Here is a tiny trained network, its code and every weight. The questions are about switching its units off for an input and a class, where a switched-off unit gives its printed mean instead of its output.

import numpy as np


def w(rows, s, z=0):
    codes = np.array(rows[::2]) - 128.0
    scale = np.full(codes.shape[1], s)
    scale[-1] = z or s
    return codes * scale


def f(y):
    return y / 2 * (1 + np.tanh(0.7978845608 * (y + 0.044715 * y**3)))


def log_softmax(a):
    a = a - a.max(-1, keepdims=True)
    return a - np.log(np.exp(a).sum(-1, keepdims=True))


def net(x, mask):
    res = np.array(x, float).reshape(1, 8) / 4 @ E
    y = f(res @ A[0][:, :-1].T + A[0][:, -1])
    res = res + np.where(mask, y, B[0][:, -1]) @ B[0][:, :-1]
    return log_softmax(res[-1] @ U[:, :-1].T + U[:, -1])


A, B = {}, {}
E = w([
[134,117,125,137,139],'x0',
[228,253,107,224,139],'x1',
[54,205,22,103,235],'x2',
[133,120,128,134,143],'x3',
[131,127,126,129,131],'x4',
[83,90,4,194,8],'x5',
[130,121,130,130,135],'x6',
[25,134,235,227,148],'x7',
],0.0058)
A[0] = w([
[166,156,197,81,185,248],'N1',
[66,21,119,72,155,46],'N2',
[168,95,195,125,63,89],'N3',
[56,40,137,59,126,162],'N4',
[110,165,77,98,176,62],'N5',
[240,102,69,15,120,91],'N6',
[141,170,234,96,195,48],'N7',
[65,71,133,43,115,63],'N8',
[74,109,192,207,172,61],'N9',
[197,83,198,171,63,253],'N10',
[167,241,136,201,102,6],'N11',
[212,57,176,169,100,72],'N12',
[222,119,70,39,116,49],'N13',
[175,128,199,53,210,179],'N14',
[185,188,116,174,123,34],'N15',
[54,165,54,173,254,243],'N16',
[186,89,178,159,76,163],'N17',
[51,117,180,116,115,26],'N18',
],0.007,0.004)
B[0] = w([
[106,114,42,117,53,215],'N1',
[223,206,175,170,155,173],'N2',
[124,149,116,97,174,155],'N3',
[233,191,95,164,129,209],'N4',
[114,153,172,96,149,144],'N5',
[2,165,222,214,133,207],'N6',
[130,119,125,161,80,168],'N7',
[212,177,187,177,146,166],'N8',
[52,144,167,164,147,160],'N9',
[118,95,87,66,145,225],'N10',
[197,176,185,122,167,157],'N11',
[94,123,152,54,199,157],'N12',
[50,159,239,190,169,178],'N13',
[127,111,31,191,59,207],'N14',
[194,189,202,151,182,143],'N15',
[141,94,124,38,125,253],'N16',
[122,95,119,63,149,176],'N17',
[132,202,179,165,155,139],'N18',
],0.0073,0.0064)
U = w([
[249,159,170,177,178,30],'0',
[17,131,203,197,158,44],'1',
[127,117,110,122,110,255],'2',
[129,107,101,124,121,234],'3',
[126,121,110,114,109,197],'4',
[129,105,58,167,61,71],'5',
[105,107,136,17,184,15],'6',
[130,98,106,151,152,166],'7',
],0.013,0.0051)

Each question gives the input, the list of numbers given to net, and the class t.
The units are the neurons (one row each of A and B). Each row of codes is followed by its name. A weight is (code - 128) times the scale printed after its matrix; where a second scale follows, it is the last column's (A, B and U).
mask holds one flag per neuron, in row order. A switched-off neuron (its flag False) gives its mean, the last column of its row in B, instead of its output. The means were averaged over made-up inputs and are rounded, as every weight is.
A unit's drop is (log p(t) with every unit on - log p(t) with that unit switched off) / (log p(t) with every unit on - log p(t) with every unit switched off).
The circuit of an input: a set's keep is (log p(t) with only the set's units on - log p(t) with every unit switched off) / (log p(t) with every unit on - log p(t) with every unit switched off). Starting from the 12 units with the biggest drops (on a tie, the unit counted first), units are removed one at a time, each time the one whose removal leaves the highest keep (on an exact tie, the one counted first), for as long as the keep stays at least 0.8.
circuit, biggest first: the units of the circuit, biggest drop first
unit that matters most: the unit with the biggest drop
top k neurons: the k neurons with the biggest drops, biggest first
drop of u: that unit's drop, to one decimal
input [1,4,-7,6,-5,-7,2,4], class 5: top 3 neurons -> [N14, N1, N7]
input [5,-7,2,2,-6,-7,-7,-1], class 0: circuit, biggest first -> [N2, N4]
input [-6,-4,7,1,-1,6,3,4], class 6: circuit, biggest first -> [N16]
input [4,-7,-5,1,-5,-1,-7,3], class 0: circuit, biggest first -> [N4, N2]
input [2,-5,-3,2,3,-7,8,5], class 4: circuit, biggest first -> [N1, N14]
input [-3,5,-7,-8,-1,-6,-7,7], class 2: circuit, biggest first -> [N1, N10]
input [0,5,7,6,-4,2,-2,6], class 6: circuit, biggest first -> [N16, N14]
input [-5,6,5,-8,-8,-7,-8,7], class 2: top 3 neurons -> [N1, N16, N6]
input [1,7,-4,6,-1,-5,1,-8], class 1: top 3 neurons -> [N6, N13, N4]
input [1,-3,3,5,3,-8,2,-3], class 5: circuit, biggest first -> [N14, N1]
input [-4,3,-1,-3,7,0,-2,-7], class 1: circuit, biggest first -> [N6, N13]
input [-7,-5,-7,-1,-5,-1,2,2], class 6: circuit, biggest first -> [N10, N12]
input [-5,-4,0,1,8,-3,-3,6], class 3: top 2 neurons -> [N6, N13]
input [4,-3,7,1,-4,1,-4,-7], class 1: top 3 neurons -> [N6, N13, N10]
input [-3,-1,-8,-1,-3,-2,7,-8], class 1: top 3 neurons -> [N6, N13, N16]
input [4,-2,-7,-3,-8,-7,7,5], class 3: unit that matters most -> N14
input [-2,4,8,-5,1,6,-3,-6], class 6: top 2 neurons -> [N16, N14]
input [1,-6,-2,-3,2,4,1,3], class 0: top 2 neurons -> [N4, N2]
input [0,-7,4,-2,2,7,-6,7], class 0: top 3 neurons -> [N4, N2, N8]
input [1,0,-8,-3,6,-5,3,-8], class 1: circuit, biggest first -> [N6]
input [-3,6,-8,4,-2,1,-4,4], class 6: top 3 neurons -> [N10, N12, N17]
input [-7,-1,2,2,4,-7,6,3], class 5: drop of N14 -> 0.2
input [-5,-7,6,5,-3,-6,0,0], class 0: drop of N8 -> 0.3
